Below are the code and all the weights of a small trained network. Each question names an input and a class and asks about switching units off, where a switched-off unit gives its printed mean instead of its output.

import numpy as np


def w(rows, s, z=0):
    codes = np.array(rows[::2]) - 128.0
    scale = np.full(codes.shape[1], s)
    scale[-1] = z or s
    return codes * scale


def norm(h):
    return h / np.sqrt((h * h).mean(-1, keepdims=True) + 1e-5)


def f(y):
    return np.maximum(y, 0)


def log_softmax(a):
    a = a - a.max(-1, keepdims=True)
    return a - np.log(np.exp(a).sum(-1, keepdims=True))


def net(x, mask):
    res = np.array(x, float).reshape(1, 6) / 4 @ E
    u = 0
    for l in range(2):
        y = f(norm(res) @ A[l][:, :-1].T + A[l][:, -1])
        res = res + np.where(mask[u : u + 13], y, B[l][:, -1]) @ B[l][:, :-1]
        u += 13
    return log_softmax(norm(res)[-1] @ U[:, :-1].T + U[:, -1])


A, B = {}, {}
E = w([
[128,128,129,128,128,128,130,128],'x0',
[126,129,128,128,129,129,127,128],'x1',
[125,102,133,150,131,113,124,7],'x2',
[129,164,9,116,165,126,137,128],'x3',
[128,126,128,129,128,126,131,128],'x4',
[120,62,137,56,198,124,78,134],'x5',
],0.011)
A[0] = w([
[134,171,119,169,66,123,131,79,79],'0.n1',
[135,104,105,103,152,99,124,120,60],'0.n2',
[134,112,78,106,146,120,142,129,63],'0.n3',
[138,138,137,117,134,146,116,146,72],'0.n4',
[130,223,142,174,63,125,118,174,126],'0.n5',
[138,88,129,84,177,118,85,170,97],'0.n6',
[128,80,126,78,185,136,116,82,110],'0.n7',
[129,194,91,156,114,117,139,137,105],'0.n8',
[134,144,176,112,116,129,132,217,169],'0.n9',
[123,142,33,116,162,127,157,160,87],'0.n10',
[127,108,148,131,123,123,141,24,73],'0.n11',
[132,159,35,112,147,128,132,163,78],'0.n12',
[128,160,9,118,169,132,119,47,4],'0.n13',
],0.013,0.0035)
B[0] = w([
[96,154,72,125,83,181,196,208,201],'0.n1',
[117,73,84,127,115,83,83,177,163],'0.n2',
[162,65,74,154,134,110,67,158,175],'0.n3',
[116,116,149,123,130,102,153,141,143],'0.n4',
[198,62,136,199,100,102,71,73,243],'0.n5',
[79,142,144,52,170,155,193,143,215],'0.n6',
[145,62,163,117,176,98,82,77,215],'0.n7',
[117,166,169,140,92,154,215,101,199],'0.n8',
[124,61,64,155,137,139,180,70,238],'0.n9',
[137,186,148,98,105,129,39,149,238],'0.n10',
[159,212,156,121,122,126,57,153,209],'0.n11',
[133,195,181,125,136,133,64,164,234],'0.n12',
[97,70,82,159,152,121,248,64,254],'0.n13',
],0.017,0.0095)
A[1] = w([
[179,115,96,130,124,109,113,105,108],'1.n1',
[122,252,183,173,52,137,103,164,67],'1.n2',
[145,97,142,115,137,135,152,139,34],'1.n3',
[139,132,130,126,134,129,138,133,73],'1.n4',
[83,68,143,59,126,163,210,160,46],'1.n5',
[112,166,210,69,150,115,31,172,140],'1.n6',
[68,134,147,106,125,136,211,121,51],'1.n7',
[87,186,168,80,161,111,56,145,112],'1.n8',
[169,156,127,138,90,156,91,138,1],'1.n9',
[154,168,152,156,79,137,74,167,72],'1.n10',
[84,173,59,73,146,134,149,231,46],'1.n11',
[113,113,113,169,108,97,180,131,107],'1.n12',
[162,102,160,147,100,111,106,114,96],'1.n13',
],0.016,0.0025)
B[1] = w([
[75,145,178,127,96,87,84,232,172],'1.n1',
[74,75,82,84,254,38,76,104,254],'1.n2',
[124,186,125,132,119,114,110,123,148],'1.n3',
[127,128,121,130,136,131,124,130,128],'1.n4',
[126,247,80,165,127,108,148,122,195],'1.n5',
[160,100,111,186,24,201,186,151,235],'1.n6',
[147,165,97,123,133,108,162,205,171],'1.n7',
[166,145,199,173,41,152,85,148,209],'1.n8',
[91,100,143,105,189,99,131,130,182],'1.n9',
[104,94,105,80,200,85,136,77,207],'1.n10',
[164,68,201,152,80,158,133,73,175],'1.n11',
[168,180,216,52,106,193,81,181,191],'1.n12',
[117,149,113,111,107,189,114,114,187],'1.n13',
],0.017,0.012)
U = w([
[172,83,189,171,12,198,101,142,182],'0',
[78,80,105,103,221,44,69,97,176],'1',
[124,249,86,115,130,144,247,168,1],'2',
],0.011,0.00096)

Each question gives the input, the list of numbers given to net, and the class t.
The units are the neurons (one row each of A and B). Each row of codes is followed by its name. A weight is (code - 128) times the scale printed after its matrix; where a second scale follows, it is the last column's (A, B and U).
mask holds one flag per neuron, layer by layer. A switched-off neuron (its flag False) gives its mean, the last column of its row in B, instead of its output. The means were averaged over made-up inputs and are rounded, as every weight is.
A unit's drop is (log p(t) with every unit on - log p(t) with that unit switched off) / (log p(t) with every unit on - log p(t) with every unit switched off).
most important unit: the unit with the biggest drop
top k neurons: the k neurons with the biggest drops, biggest first
top k neurons in layer l: the k neurons of layer l with the biggest drops, biggest first
drop when u is switched off: that unit's drop, to one decimal
input [-6,-6,1,-6,6,7], class 0: most important unit : 0.n13
input [8,-4,1,5,-5,0], class 2: top 3 neurons : (0.n13 0.n5 1.n2)
input [-2,6,0,8,-4,-8], class 1: top 3 neurons : (0.n12 0.n10 1.n2)
input [7,1,5,-1,-4,-6], class 1: top 2 neurons : (0.n11 1.n2)
input [-6,-3,8,1,8,-5], class 2: top 2 neurons in layer 0 : (0.n13 0.n10)
input [-4,-2,8,8,1,0], class 2: top 2 neurons in layer 1 : (1.n2 1.n10)
input [0,1,6,1,2,0], class 2: top 3 neurons : (0.n13 0.n5 1.n2)
input [8,-4,-1,8,8,3], class 0: top 2 neurons : (0.n10 0.n12)
input [2,-3,-2,-6,5,6], class 2: top 2 neurons in layer 1 : (1.n5 1.n2)
input [-4,6,-1,-6,4,5], class 2: top 2 neurons in layer 1 : (1.n5 1.n2)
input [-2,5,-1,4,6,1], class 0: drop when 0.n4 is switched off : 0.0
input [1,8,-7,7,6,2], class 0: drop when 1.n6 is switched off : 0.1
input [6,2,1,-3,3,-3], class 1: drop when 0.n13 is switched off : 2.4
input [4,8,-7,-1,4,3], class 2: most important unit : 0.n9
